Here is a tiny trained network, its code and every weight. The questions are about switching its units off for an input and a target symbol, where a switched-off unit gives its printed mean instead of its output.

import numpy as np


def w(rows, s, z=0):
    codes = np.array(rows[::2]) - 128.0
    scale = np.full(codes.shape[1], s)
    scale[-1] = z or s
    return codes * scale


def f(y):
    return np.maximum(y, 0)


def softmax(a):
    e = np.exp(a - a.max(-1, keepdims=True))
    return e / e.sum(-1, keepdims=True)


def log_softmax(a):
    a = a - a.max(-1, keepdims=True)
    return a - np.log(np.exp(a).sum(-1, keepdims=True))


def net(x, mask):
    ids = ['ΘΠαβγεζηλμξστφψω'.index(c) for c in x.split()]
    T = len(ids)
    res = E[ids] + P[:T]
    r = res
    for j in range(3):
        rows = slice(2 * j, 2 * j + 2)
        q, k, v = (r @ M[0][rows].T for M in (Q, K, V))
        z = softmax(np.where(np.tri(T) > 0, q @ k.T / 2**0.5, -1e9)) @ v
        o = O[0][rows]
        res = res + np.where(mask[j], z, o[:, -1]) @ o[:, :-1]
    y = f(res @ A[0][:, :-1].T + A[0][:, -1])
    res = res + np.where(mask[3:7], y, B[0][:, -1]) @ B[0][:, :-1]
    return log_softmax(res[-1] @ U[:, :-1].T + U[:, -1])


Q, K, V, O, A, B = {}, {}, {}, {}, {}, {}
E = w([
[81,138,109,124],'Θ',
[106,128,75,148],'Π',
[2,79,72,183],'α',
[168,147,110,141],'β',
[170,59,56,140],'γ',
[135,149,124,97],'ε',
[142,142,95,114],'ζ',
[43,112,212,173],'η',
[112,46,142,28],'λ',
[114,149,125,120],'μ',
[65,33,135,70],'ξ',
[86,154,150,109],'σ',
[135,174,60,194],'τ',
[111,253,105,144],'φ',
[153,132,68,130],'ψ',
[136,138,91,120],'ω',
],0.022)
P = w([
[143,151,177,103],'0',
[142,105,195,150],'1',
[30,205,83,56],'2',
[149,138,177,107],'3',
[159,96,177,172],'4',
[29,146,50,96],'5',
[149,137,178,106],'6',
[162,96,172,166],'7',
[25,140,27,129],'8',
[149,136,177,101],'9',
[167,101,174,164],'10',
[22,137,10,153],'11',
[148,137,179,101],'12',
[170,100,175,164],'13',
],0.013)
Q[0] = w([
[157,113,153,187],'H1',
[114,138,128,141],'H1',
[163,5,179,144],'H2',
[121,172,76,87],'H2',
[180,99,131,131],'H3',
[132,163,110,149],'H3',
],0.022)
K[0] = w([
[4,75,190,198],'H1',
[151,137,116,140],'H1',
[56,74,167,126],'H2',
[167,132,48,94],'H2',
[155,112,83,91],'H3',
[154,167,116,147],'H3',
],0.017)
V[0] = w([
[158,149,63,115],'H1',
[114,135,169,2],'H1',
[123,157,186,110],'H2',
[55,83,183,111],'H2',
[194,32,111,115],'H3',
[175,177,105,241],'H3',
],0.0075)
O[0] = w([
[94,153,94,100,10],'H1',
[115,119,145,76,89],'H1',
[177,108,124,203,172],'H2',
[92,81,143,228,255],'H2',
[168,14,100,147,1],'H3',
[165,254,106,209,129],'H3',
],0.0076,0.004)
A[0] = w([
[213,157,249,72,1],'N1',
[96,161,124,73,179],'N2',
[84,144,146,137,177],'N3',
[221,118,134,75,150],'N4',
],0.016,0.0077)
B[0] = w([
[71,149,248,122,153],'N1',
[80,121,145,86,227],'N2',
[187,115,70,149,251],'N3',
[215,135,115,19,156],'N4',
],0.016,0.011)
U = w([
[48,132,65,93,131],'Θ',
[91,137,70,125,254],'Π',
[124,123,2,177,106],'α',
[224,168,186,127,42],'β',
[247,88,51,134,81],'γ',
[121,129,176,113,104],'ε',
[155,140,123,94,134],'ζ',
[146,118,205,213,162],'η',
[164,79,120,100,103],'λ',
[99,141,166,133,128],'μ',
[92,61,151,139,120],'ξ',
[43,129,195,153,58],'σ',
[235,221,94,175,166],'τ',
[102,211,171,176,96],'φ',
[202,145,64,91,84],'ψ',
[154,135,114,105,140],'ω',
],0.0099,0.0095)

Each question gives the input, a string of symbols that net reads in full, and the target symbol t.
The units are the heads (2 rows each of Q, K, V and O) and the neurons (one row each of A and B). Each row of codes is followed by its name. A weight is (code - 128) times the scale printed after its matrix; where a second scale follows, it is the last column's (O, A, B and U).
mask holds one flag per unit, heads first, then neurons. A switched-off unit (its flag False) gives its mean, the last column of its rows in O or B, instead of its output. The means were averaged over made-up inputs and are rounded, as every weight is.
A unit's drop is (log p(t) with every unit on - log p(t) with that unit switched off) / (log p(t) with every unit on - log p(t) with every unit switched off).
The circuit of an input: a set's keep is (log p(t) with only the set's units on - log p(t) with every unit switched off) / (log p(t) with every unit on - log p(t) with every unit switched off). Starting from all 7 units, units are removed one at a time, each time the one whose removal leaves the highest keep (on an exact tie, the one counted first), for as long as the keep stays at least 0.8.
circuit, biggest first: the units of the circuit, biggest drop first
unit that matters most: the unit with the biggest drop
top k neurons: the k neurons with the biggest drops, biggest first
which heads matter: for each layer, one digit per head in row order, 1 if its drop is at least 0.15 and else 0, layers parted by /
input α β ω η τ η β φ γ τ η ξ η ω, target η: circuit, biggest first => (H2, N3, N4)
input Θ η ξ γ η ε γ ε ξ τ λ β, target Θ: circuit, biggest first => (H2, N2, N3)
input φ Θ γ η η φ β η β α ζ λ η ξ, target ξ: which heads matter => 011
input γ η σ γ η τ η ζ, target η: circuit, biggest first => (H2, N3, H1)
input Θ τ τ τ Π β, target Θ: circuit, biggest first => (H2, N2)
input μ Π τ α ζ η η η τ σ, target σ: circuit, biggest first => (N1, H2)
input τ γ γ η ψ, target η: which heads matter => 010
input φ φ φ ξ η η τ τ η σ η ε, target Θ: circuit, biggest first => (N2, H2, H1)
input ζ γ γ η η Π η Π, target η: circuit, biggest first => (N3, H2, H1)
input γ ξ μ, target Θ: circuit, biggest first => (N2, H2)
input ε γ η Θ, target Θ: which heads matter => 111
input ξ λ τ ξ η λ η η Π ε ε ψ, target Θ: which heads matter => 010
input η η η β η ξ ζ τ β η β, target η: which heads matter => 010
input τ η Π ζ φ Π η β η τ τ Π λ, target λ: top neuron => (N4)
input τ Π ζ ξ β σ ζ η β η, target η: unit that matters most => H1
input Θ λ Π ω η Θ β Π τ, target Θ: circuit, biggest first => (H2, N2)
input η μ Θ Π μ, target η: top 3 neurons => (N4, N3, N2)
input τ σ η γ ξ ψ ξ, target ξ: circuit, biggest first => (H3, H2)
input ξ η ψ α η Π, target Θ: which heads matter => 110
input ε τ η, target Θ: top 2 neurons => (N2, N3)
